Below are the code and all the weights of a small trained network. Each question names an input and a class and asks about switching units off, where a switched-off unit gives its printed mean instead of its output.

import numpy as np


def w(rows, s, z=0):
    codes = np.array(rows[::2]) - 128.0
    scale = np.full(codes.shape[1], s)
    scale[-1] = z or s
    return codes * scale


def norm(h):
    return h / np.sqrt((h * h).mean(-1, keepdims=True) + 1e-5)


def f(y):
    return y / 2 * (1 + np.tanh(0.7978845608 * (y + 0.044715 * y**3)))


def log_softmax(a):
    a = a - a.max(-1, keepdims=True)
    return a - np.log(np.exp(a).sum(-1, keepdims=True))


def net(x, mask):
    res = np.array(x, float).reshape(1, 2) / 4 @ E
    u = 0
    for l in range(4):
        y = f(norm(res) @ A[l][:, :-1].T + A[l][:, -1])
        res = res + np.where(mask[u : u + 6], y, B[l][:, -1]) @ B[l][:, :-1]
        u += 6
    return log_softmax(norm(res)[-1] @ U[:, :-1].T + U[:, -1])


A, B = {}, {}
E = w([
[72,154,24,140],'x0',
[124,254,114,128],'x1',
],0.0069)
A[0] = w([
[64,62,33,148,139],'L0N1',
[105,92,65,97,140],'L0N2',
[162,122,107,127,119],'L0N3',
[149,145,56,140,2],'L0N4',
[123,2,152,126,147],'L0N5',
[131,62,120,163,128],'L0N6',
],0.0097,0.0047)
B[0] = w([
[165,104,175,255,211],'L0N1',
[116,111,141,186,163],'L0N2',
[71,150,146,124,125],'L0N3',
[58,163,64,106,127],'L0N4',
[68,17,111,116,255],'L0N5',
[85,70,242,133,169],'L0N6',
],0.0067,0.0069)
A[1] = w([
[154,122,157,189,55],'L1N1',
[42,45,81,182,141],'L1N2',
[167,147,178,227,1],'L1N3',
[42,111,105,1,73],'L1N4',
[42,178,41,84,46],'L1N5',
[79,119,31,182,137],'L1N6',
],0.0077,0.0023)
B[1] = w([
[56,173,110,104,143],'L1N1',
[195,225,216,185,252],'L1N2',
[16,253,52,70,152],'L1N3',
[56,147,98,25,126],'L1N4',
[111,38,87,78,152],'L1N5',
[38,85,114,199,180],'L1N6',
],0.0059,0.0046)
A[2] = w([
[121,126,112,12,80],'L2N1',
[203,165,146,102,61],'L2N2',
[152,220,169,135,1],'L2N3',
[120,49,188,2,88],'L2N4',
[114,184,143,66,95],'L2N5',
[150,75,140,159,31],'L2N6',
],0.0099,0.0022)
B[2] = w([
[152,200,10,241,131],'L2N1',
[144,134,204,146,156],'L2N2',
[155,219,218,207,179],'L2N3',
[166,216,2,16,254],'L2N4',
[238,70,123,164,150],'L2N5',
[176,132,150,103,169],'L2N6',
],0.0081,0.0049)
A[3] = w([
[184,186,155,181,139],'L3N1',
[118,243,110,74,193],'L3N2',
[31,155,54,50,100],'L3N3',
[69,165,104,202,253],'L3N4',
[169,153,124,2,20],'L3N5',
[141,76,138,49,64],'L3N6',
],0.0093,0.0024)
B[3] = w([
[114,121,94,102,207],'L3N1',
[131,82,138,132,206],'L3N2',
[128,139,249,101,203],'L3N3',
[139,128,112,75,254],'L3N4',
[152,45,130,160,215],'L3N5',
[207,170,77,100,190],'L3N6',
],0.012,0.0048)
U = w([
[176,178,5,107,107],'0',
[62,152,151,13,169],'1',
[98,20,182,223,147],'2',
[194,208,200,174,153],'3',
[26,183,52,202,129],'4',
[123,131,138,129,1],'5',
[205,61,115,29,190],'6',
],0.02,0.0076)

Each question gives the input, the list of numbers given to net, and the class t.
The units are the neurons (one row each of A and B). Each row of codes is followed by its name. A weight is (code - 128) times the scale printed after its matrix; where a second scale follows, it is the last column's (A, B and U).
mask holds one flag per neuron, layer by layer. A switched-off neuron (its flag False) gives its mean, the last column of its row in B, instead of its output. The means were averaged over made-up inputs and are rounded, as every weight is.
A unit's drop is (log p(t) with every unit on - log p(t) with that unit switched off) / (log p(t) with every unit on - log p(t) with every unit switched off).
The circuit of an input: a set's keep is (log p(t) with only the set's units on - log p(t) with every unit switched off) / (log p(t) with every unit on - log p(t) with every unit switched off). Starting from the 12 units with the biggest drops (on a tie, the unit counted first), units are removed one at a time, each time the one whose removal leaves the highest keep (on an exact tie, the one counted first), for as long as the keep stays at least 0.8.
circuit, biggest first: the units of the circuit, biggest drop first
k most important neurons: the k neurons with the biggest drops, biggest first
k most important neurons of layer l: the k neurons of layer l with the biggest drops, biggest first
drop when u is switched off: that unit's drop, to one decimal
input [0,4], class 0: circuit, biggest first : (L1N5; L2N1; L0N1)
input [4,-3], class 2: circuit, biggest first : (L2N4)
input [4,-2], class 4: 2 most important neurons : (L1N3; L0N5)
input [6,5], class 1: circuit, biggest first : (L3N3; L1N5)
input [1,3], class 1: 2 most important neurons : (L1N2; L0N6)
input [0,3], class 0: 3 most important neurons : (L2N1; L1N2; L0N5)
input [2,7], class 1: 3 most important neurons : (L1N2; L0N6; L1N5)
input [-1,1], class 3: 2 most important neurons : (L0N1; L0N2)
input [0,2], class 0: 2 most important neurons : (L2N1; L0N2)
input [1,7], class 0: 2 most important neurons : (L0N5; L1N2)
input [2,5], class 1: 2 most important neurons : (L1N2; L3N3)
input [0,-3], class 2: 2 most important neurons : (L0N1; L1N2)
input [2,1], class 4: 2 most important neurons : (L2N4; L0N1)
input [2,-1], class 4: most important neuron : (L1N3)
input [7,5], class 1: 2 most important neurons of layer 3 : (L3N3; L3N4)
input [1,1], class 1: 2 most important neurons of layer 0 : (L0N5; L0N6)
input [5,2], class 4: drop when L0N1 is switched off : 0.2
input [6,7], class 1: drop when L3N3 is switched off : 0.3
input [5,6], class 1: drop when L3N3 is switched off : 0.2
input [2,4], class 1: most important neuron : (L3N3)
